Each row of numbers belongs to one of the things below and depends on some of the facts about them. Some rows are named. Which thing is each other row?

Some things and their rows:
[ -3   3  -1   1   4  -7   6   4 -14  -6   0   0  -6   3  -2  -6  -2  -3
   5  -5 -27   1  -1   2  -3   5   1   3  -1   3  -2   1  -1  -4  -3   7
  -1  -8  -2   7  -9   4]: tafi
[ -2  -5   4 -13  -8   0  -3  -4  21   3   9   2   2   2  -4   9   1  -1
   5   4  12   1 -11  -5   0  -1   1   2   4   1   5   4   1   4  -1  -4
   0   9   8 -13   4  -1]: klinavu
[  2   2   0   2   4   1   4   3  -8  -4   2  -1  -6   5  -1  -2  -2  -3
   2  -6 -11   0  -3   1  -4   5   0   2  -5  -1   1  -3   2  -3  -5   2
  -2  -4  -1   5  -2   6]: gralor
[ 0 -4  0 -1 -1  5 -3 -2 12 -1 -6  2  6 -3  1  7  0  5 -4  8 11  0  0 -5
  4 -4 -3 -1  2 -2  1  1  2  4  5 -2  0  9  2 -4  4 -4]: skeples
[ 3  1  3 -7 -1  5  1  1  9 -1  1  2  8 -5  2  5  1  3 -6  3 14  6  3  1
  1 -4  2 -3  3 -3  0  4 -2  4  5 -4  3  3  1 -4  1 -8]: beklom
[  4   4  -1  -3   2   1   4   2  -5   0   2  -7   4   3  -3  -1  -1  -8
  -5  -7 -16   3  -1  -2  -7   1   0   1  -3   0  -1  -2   3  -1  -5  -6
  -4   4   0  -1  -3   5]: faflar
[-1 -4 -1  5 -2  1 -5 -3  2  6  2  1 -7  1  2 -1  0  3  2  3 19 -5 -2  3
  3 -1 -1  0 -2  2  1 -3  1  0  2  0  0 -2 -2  0  7  1]: ladrek
[  4   5   1  -8   4   4   8   4  -1  -9   0  -3   6   2  -3   5  -3  -5
  -7  -5 -20   7  -2  -5  -7   1  -1   0  -1  -2   0   1   4   1  -2  -4
  -2   5   2   0  -6   2]: tralo
[  3   2  -1  -4   4   3   7   2  -4  -4  -2  -4   2   4  -3   2  -3  -6
  -4  -5 -21   3  -4  -4  -7   2  -1   1  -3  -2  -1  -2   4  -2  -4  -2
  -6   5   2   2  -5   5]: botim
[ 0 -1  0  2 -3 -1 -3 -2 -2 10  5 -2 -5  0  1 -5  1 -1  0 -1 16 -3 -1  7
  0 -1  3  0 -1  2 -2 -2 -1 -1 -1 -2 -1 -3 -3 -1  5  0]: relom
[-5  0 -2  2 -4 -8 -3 -2 -6  9  3 -1 -5 -3  0 -9  3 -1  4  0  3 -4  2  7
  2 -1  3  0  2  6 -4  2 -4 -2  1  2  2 -8 -4  1 -1 -3]: padran
[ 0 -3 -1  0 -4  1  0 -3  3 11 -7 -1  3 -3  2 -2  2 -2 -3  3  7 -2  2  1
  1 -5  2 -2  2 -6 -2 -1 -1 -1 -1 -3 -5  5  2 -2  3 -4]: flozoklo
[ -4   6  -6   1   7  -2   7   6  -7  -9  -6   1  -1   5   3   9  -6  -3
  -6  -2   0  -9  -4   8  -7  13  -4   0   2  -9   0   1   3  -5 -12  -5
   7 -11  -4   0  -4   9]: lekis
[ 1 -1  0 -4 -3  3 -1 -2  8  4 -3  0  7 -3  1  3  1  1 -5  4 10  2  1 -1
  1 -5  0 -2  3 -2 -1  2  0  3  3 -4  0  7  1 -5  2 -5]: dradro
[  2   2   0   1   5   1   6   3  -8  -5   2  -1  -6   6  -1  -2  -3  -3
   1  -6 -13   0  -4   1  -5   5   0   2  -5  -1   0  -3   3  -3  -5   2
  -2  -4  -1   5  -3   7]: brestu
[-1 -4  0  5 -2  0 -3 -2  0  8  0  1 -6  0  3 -4  1  2  2  2 16 -4  0  5
  3 -1  1  0 -1  0  0 -3 -1 -1  0  0 -1 -3 -1  1  5 -1]: drazu
[  2  -5  -8  19 -10   4 -14   2  -9   2  15   3  32  -1  -3  -1   2   1
  18  -4 -16   2   8  -3   7 -14   2  -5 -16  -9   9   2  -3   4  -4 -20
   9  13  10  -5   1   2]: vegu
[  3   4   0  -1   4   0   5   3 -10  -2   7  -4  -5   5  -2  -4  -2  -6
   0  -9 -11   1  -4   3  -7   5   1   2  -5   2  -1  -3   2  -3  -6  -2
  -2  -5  -2   3  -3   7]: sebrum
[  7   6   4 -10   6   7   8   7   2 -16   6   0   7   1  -1   8  -3   0
  -6  -5 -12  12   0  -3  -6   3   1  -1  -1  -1   2   3   2   3   1  -3
   4   1   1  -1  -6  -1]: zeflas
[ -1   6  -1  -1   2  -8   5   4 -16  -2   5  -3  -4   2  -3  -8  -1  -5
   3  -8 -27   2  -1   4  -5   4   3   2  -1   5  -3   2  -1  -4  -3   4
   0  -9  -3   5  -9   4]: stiklem

There are 4 kinds of fact about the things: λ, ζ, π, δ.
faru λ tritok; mibris λ drazu; tados λ drogeflen; skizem λ beklom; gegrir λ komim; gegrir λ guner; drovila λ morer
mabobe λ moleskar; reskasik λ botim; gipan λ grugro; drelo λ grodu; plege λ fefezo; plege λ pliplak; brilas λ zeske
moleskar λ flefa; skeras λ zurutris; skeras λ kletuk; fledri λ flunu; skeples λ mosta; fugi λ drisku; putri λ flozoklo
beklom λ panek; flunu λ kesa; klodudrus λ dragru; sofis λ lebrim; postugra λ zeske; postugra λ roru; skebrapom λ bodrir
tudras λ beklom; botim λ padran; dromeflal λ dramin; tibodrus λ trabas; stugre λ gipan; flefa λ stiva; dreban λ guner
skazon λ tafi; skazon λ tresuk; poplok λ visto; bafle λ trabas; floris λ plege; floris λ pliplak; plesak λ tiskom
mosta λ drisku; bridrir λ pluze; bridrir λ trogu; pela λ druklen; pliplak λ fefezo; pliplak λ plege; graros λ skazon
bugil λ drogeflen; bugil λ plesak; lomun λ roru; klinavu λ moleskar; klinavu λ stiva; lesa λ foskas; fovak λ nagis
fovak λ morer; ladrek λ brata; mostor λ stesonol; mostor λ skilo; mostor λ mefla; zeplun λ bridrir; drazu λ mibris
flova λ turepin; kesa λ flunu; kloni λ sapi; grustal λ fovak; tiskom λ drogeflen; tiskom λ plesak; tritok λ stugre
fotras λ mabobe; fotras λ moleskar; nagis λ fovak; kletuk λ milu; kubroku λ sanul; milu λ skeras; turepin λ zaskom
klubri λ brafleklim; vubopo λ stiklem; vubopo λ drigrar; vubopo λ tobrer; sutak λ bodrir; sutak λ plutal; klatevi λ darus
komim λ plorol; mefla λ skilo; grugro λ tritok; faru ζ gipan; brafleklim ζ klubri; mibris ζ drazu; tados ζ tiskom
figrur ζ nefe; skizem ζ beklom; morer ζ drovila; guner ζ gegrir; larisko ζ fibre; doti ζ flotofo; dredrir ζ lidir
drovila ζ grustal; stoful ζ druklen; dradro ζ klodudrus; mabobe ζ stiva; darus ζ sanul; reskasik ζ gruplevun; bodrir ζ skebrapom
dagrin ζ lesa; panek ζ plibrom; skilo ζ gralor; gipan ζ stugre; fite ζ febeto; plorol ζ komim; drelo ζ fite
plege ζ pliplak; foskas ζ vegu; tanor ζ mupli; brilas ζ roru; moleskar ζ fotras; bredakal ζ pluflu; stesonol ζ mefla
skeras ζ milu; brarem ζ drigrar; plutal ζ vaflek; dranun ζ gabi; fledri ζ flunu; skeples ζ nuvon; fugi ζ drisku
beladru ζ fledri; flunu ζ kesa; tovoflik ζ lekis; sofis ζ staplok; tebrer ζ lilo; sanul ζ plutu; fegrir ζ trogu
brevi ζ lolal; plutu ζ klatevi; bavoba ζ drezur; postugra ζ lomun; tupel ζ sapi; kame ζ botim; skebrapom ζ plutal
tudras ζ skizem; botim ζ reskasik; faflar ζ tregrogrik; padran ζ kame; visto ζ poplok; dromeflal ζ gofan; tibodrus ζ trabas
stugre ζ grugro; flefa ζ klinavu; tralo ζ bruzo; dreban ζ plorol; lebrim ζ zeflas; skazon ζ todale; lekis ζ larisko
flozoklo ζ dranun; todale ζ graros; poplok ζ faflar; febeto ζ grodu; fitor ζ fivor; bafle ζ tibodrus; plota ζ klotak
grusi ζ zotrek; traplu ζ kloni; feto ζ tralo; plesak ζ tados; mosta ζ skeples; flotofo ζ truziskir; bridrir ζ fegrir
pela ζ stoful; pliplak ζ floris; dramin ζ dromeflal; zurutris ζ kletuk; bremom ζ brafleklim; zeske ζ brilas; graros ζ tresuk
zagruk ζ dezo; flubron ζ beladru; bugil ζ plesak; lidir ζ flozoklo; klala ζ sorak; drisku ζ mosta; kenes ζ tobi
roru ζ postugra; fivor ζ sebo; brestu ζ dribre; vegu ζ rigama; klinavu ζ mabobe; lesa ζ foskas; fovak ζ morer
gabi ζ brutrar; sapi ζ traplu; sadel ζ grusi; tobi ζ fubas; fibre ζ fitor; fladum ζ fosus; mostor ζ stesonol
zeplun ζ pluze; ruklodrik ζ nagrok; zitras ζ piro; flova ζ turepin; fefezo ζ plege; vatok ζ grilanul; tafi ζ skazon
tiskom ζ drogeflen; flimun ζ sebrum; tritok ζ faru; dragru ζ dradro; plibrom ζ tudras; fotras ζ flefa; relom ζ rapos
nagis ζ fovak; furin ζ plota; brata ζ ladrek; brutrar ζ putri; kubroku ζ darus; grodu ζ nuflos; zaskom ζ flova
gralor ζ mostor; milu ζ zurutris; sebrum ζ feto; grurom ζ brestu; mupli ζ sofis; risa ζ tarul; vubopo ζ tobrer
pluflu ζ tupel; tobrer ζ brarem; sutak ζ bodrir; komim ζ guner; gibror ζ relom; drezur ζ dragru; stiklem ζ vubopo
piro ζ fladum; lolal ζ bremuk; pluze ζ bridrir; tregrogrik ζ nedis; staplok ζ lebrim; lilo ζ velak; faru π guner
brafleklim π pela; mibris π plutu; tugrur π stiva; tados π beskul; gegrir π gogrimuk; doti π drovila; stoful π flova
reskasik π brigrol; bodrir π flotofo; panek π zotrek; gipan π brevi; fite π vegu; plege π rufim; tanor π grilanul
brilas π stekek; moleskar π relom; bredakal π stekek; stesonol π vegu; skeras π sebo; brarem π zagruk; beladru π fubas
putri π tobi; klodudrus π fivor; sofis π dredrir; postugra π tovoflik; botim π febeto; faflar π ladrek; dromeflal π velak
tibodrus π zotrek; stugre π pliplak; tralo π stiva; dreban π sapi; lebrim π brevi; skazon π flotofo; lekis π tobi
todale π relom; ziratri π pluflu; bafle π zotrek; grusi π grurom; fubas π geplak; floris π flova; mosta π skago
dramin π plota; flubron π feto; bruzo π piro; drisku π gogrimuk; kenes π drazu; roru π vegu; brestu π fivor
sapi π flova; mostor π rufim; zeplun π risa; ruklodrik π pliplak; zeflas π kopan; fefezo π dredrir; druklen π traplu
kesa π pluflu; tafi π darus; tarul π fibre; tiskom π pluflu; plibrom π drezur; nagis π flova; nuvon π botim
grodu π lolal; gralor π bruran; sebrum π gibror; mupli π risa; tobrer π larisko; sutak π lidir; nedis π gibror
mefla π grurom; stiklem π fosus; grugro π bavoba; drogeflen π vegu; lilo π lidir; nuflos π sapi; brafleklim δ flotofo
fite δ fivor; drelo δ skizem; plege δ brutrar; tanor δ skebrapom; moleskar δ vatok; fledri δ lilo; skeples δ larisko
beladru δ poplok; putri δ kopan; tovoflik δ plota; klodudrus δ padran; sofis δ lebrim; fegrir δ mostor; brevi δ sadel
plutu δ zitras; postugra δ risa; tupel δ dragru; skebrapom δ darus; tudras δ lekis; botim δ relom; dromeflal δ sofis
stugre δ dramin; dreban δ stiklem; truziskir δ beladru; lekis δ gabi; ziratri δ faflar; grilanul δ kame; plota δ tanor
kopan δ grilanul; tomul δ piro; mosta δ bavoba; bridrir δ brigrol; dramin δ dribre; zurutris δ flova; bremom δ drogeflen
graros δ ziratri; zagruk δ sebrum; flubron δ flefa; klala δ truziskir; fivor δ bridrir; gruplevun δ laba; fovak δ tiskom
gabi δ putri; sadel δ vaflek; ladrek δ rapos; ruklodrik δ botim; flova δ staplok; vatok δ plege; kloni δ gofan
grustal δ tobrer; tarul δ tomul; tiskom δ drovila; dragru δ tregrogrik; milu δ mefla; grurom δ ladrek; stibo δ stugre
risa δ milu; klubri δ plibrom; nedis δ figrur; drogeflen δ dreban; tregrogrik δ kenes; staplok δ fovak; lilo δ drelo

Which thing is each row?
No name comes twice in this set of rows, the named rows included.
[ -6  -3   5 -10   0  -9   9   3  -1  -7   6   6 -13   9  -6  -1  -2  -3
  17  -4 -33   0 -13  -3  -3  10   3   7   2   0   3   4  -1  -5  -9  13
  -4  -7   8   3 -10   6] | moleskar
[-2 -3  0  1 -1  1  1 -2  1  6 -1  2 -8  2  2 -2 -1  0 -1  1 14 -3 -5  6
  0  0  2  0  0  0 -2 -2  1 -2  0  1 -3 -3 -2  2  3  0] | pluflu
[  5   7   4 -12   6   7  12   7   1 -16   4   0   6   3  -3   9  -5  -2
 -10  -6 -16  12  -5  -2  -9   3   1  -1   0  -1  -1   3   4   2   1  -3
   0   1  -1   1  -8   0] | kesa
[ 17  10   9   6  11  -9  -8   3  -9  -9 -11  -9 -13  -3   5  -6   8   3
   9  -4 -13  -4  23 -19   0  15 -11   5   0   1  12  -5  -6  -1  -7  20
   5  -8   2   0   3   7] | stoful
[  4   5  -1  -5   2   1   7   2  -8   2  -1  -6   5   1  -3  -3   0 -10
  -5  -8 -19   4   0   0  -8   0   2   0  -3  -3  -2  -1   1  -2  -6  -5
  -6   3   1   1  -5   3] | tobrer
[  5   3   3  -8   7   8   8   6   4 -20   2   2   5   3  -2  12  -4   3
  -5  -2 -14  10  -3  -7  -4   3  -3   0  -1  -1   3   2   4   4   2   0
   2   4   1   1  -6   2] | klodudrus
[  4   4   0  -5   4   5   5   3   1 -10   1  -3   7   2  -3   7  -3  -3
  -5  -3 -16   6  -2  -7  -5   2  -3   0  -2   0   1   0   5   2   0  -4
   0   6   1  -1  -4   3] | reskasik
[  6   5   2  -8   6   8   5   6   3 -17   6  -1   6   3  -3  11  -4   1
  -7  -3 -10  10  -3  -6  -6   3  -3   0  -2   3   2   2   5   4   3  -6
   4   4  -1  -2  -4   2] | gegrir
[-5 -2 -1  3 -2 -7 -2  0 -7  7 -5  3 -7 -3  1 -8  3  2  6  3  1 -4  3  5
  3 -2  3  0  3  2 -4  2 -4 -3  2  3  1 -7 -3  4 -2 -4] | zeske
[ 3 -1  2 -5  0  7 -3  2 11 -3  2  2  6 -4  1  9  1  6 -5  5 19  5  2 -3
  0 -4  0 -3  2  1  1  3  1  6  7 -8  6  4 -2 -6  3 -6] | lomun
[-2 -4 -1  7 -1  1 -7 -3  3  5  2  1 -7  1  2 -1  0  4  3  4 22 -6 -2  2
  4  0 -2  1 -2  4  1 -4  1  1  2 -1  2 -1 -3 -1  8  2] | vubopo
[  4  -2  -9  20  -4   3  -6   8 -26  -1  11   0  28   4  -6  -6   1  -6
  22 -12 -47   3   9  -5  -1  -9   3  -3 -21 -13   8   0  -2  -2 -13 -20
   4  10  11   4  -6   9] | roru
[  2  -5  -8  26  -2   3  -9   7 -24  -9  16   5  19   8  -4  -6  -2   2
  28 -11 -40  -1   4  -4   5  -4   1  -1 -24 -10  12  -2  -1  -2 -11  -9
   6   4  10   7  -3  14] | fite
[  1  -1   1   3   6   2   5   3  -6  -7  -2   2  -7   6   0  -1  -3   1
   4  -3 -13   0  -4  -2  -2   5  -2   2  -4  -3   1  -3   2  -3  -4   6
  -4  -3   1   7  -2   7] | tarul
[  1  -1   0   4   6   2   3   3  -4  -9   0   2  -7   6   0   1  -4   2
   4  -2 -11  -1  -5  -3  -1   6  -3   3  -5   0   2  -4   4  -2  -3   5
  -2  -2   0   6  -1   8] | dromeflal

The same things again, as new rows of numbers:
Known rows:
[ -4   0   6  -3   2   2  12   0   0  -6   3   5 -14  -4]: klatevi
[-4 -2  0  0  6  6  2 -4  8  5  0  1 -4  2]: vomatur
[-7  5  0  2  5 -2  7 -9  3  3  1  3 -9  0]: tregrogrik
[-10   6  -1  -9   9   6   6   0   2   6   2   0 -12 -14]: trogu
[-10  -2   5  -3   4  13  16  -3   3  10  10   0 -19  -8]: zotrek
[  2   9  -7  -7  10   1 -18 -13  15   6  -7  -1  11   0]: fefezo
[ -6  -6   7   6  -6  23  12 -15  -1   7  12  16 -14  -1]: drovila
[ -1  -1   1   0   2   1  -2 -13   8  11  -1   2  -2  10]: fovak
[-4 -1  1 -4  4  3  4 -6  6  2  2  2 -9 -1]: fladum
[-16  -4   4  19   9   2   2   5  14  16   6  -6 -24 -43]: stiva
[-10  -1   6  -3   1  13  15  -4   4  11  11   0 -19  -6]: velak
[-5  6  2 -4  8  2  3 -8  2 12  0 -6 -7 -6]: zurutris
[-13   3   7 -11   6   5   7  -5   4   3  -6  14 -16  -6]: gofan
[  6   4   0   0   4  -6   0  -5   1 -11  -6  -1   3   1]: dromeflal
[ -7   5  -9 -11  12  -9 -11   1  -2   5  -8   1   5  -6]: roru
[ 4 -2  2  0 -4  4  2 -3  5  3  0  3 -7  7]: skebrapom
[  0  -4   3  10  -7  21  -1 -24  18  23   7   7  -8   9]: bavoba
[ -2   8  -7 -14  -3  12  21 -15   9 -19 -16   5   3 -30]: grugro
[ -7   5   2  -9   8   5   9  -1   0   2   3   2 -13 -11]: beklom
[ 2 -4  6 -2  0  1  3 -4  4  0  2 -5 -5  6]: tudras

Name these rows:
No name comes twice in this set of rows, the named rows included.
[  8   2  -4  -3   2  -3 -14  -8  13   1  -8   3   6   7] | tanor
[ -1   7  -8  -9  11  -3 -13  -5  11   4  -7  -1   6  -2] | drisku
[  2   3   3  -3   3   4   7  -1  -1   8   0  -3 -11  -5] | fegrir
[ -7   0   1  -7   3   6   4   0   6   1   1  11 -11  -6] | brutrar
[ -4  11  -3 -11  13   2   0   0   0  -5  -4   7  -5 -19] | druklen
[-12   1   0  -8   7  10   8  -5  12  23  10  -6 -17  -3] | guner
[ -1  13  -4 -12   9  -2   3   3  12 -13  -5  12 -10  -6] | mefla
[ -4   1  -9 -13  -3   3  14 -10   9 -17 -17   0   8 -25] | stugre
[-10  -4   3  -5  -1  -2   9   0  24  16   9  -9 -19  14] | lolal
[ -6   0   7 -12   8   4   9   0   1  -1   1  -4  -9 -12] | gruplevun
[-14 -17  -2  -2   1   0   7   1  -6  21   3  -5  -9   8] | rufim

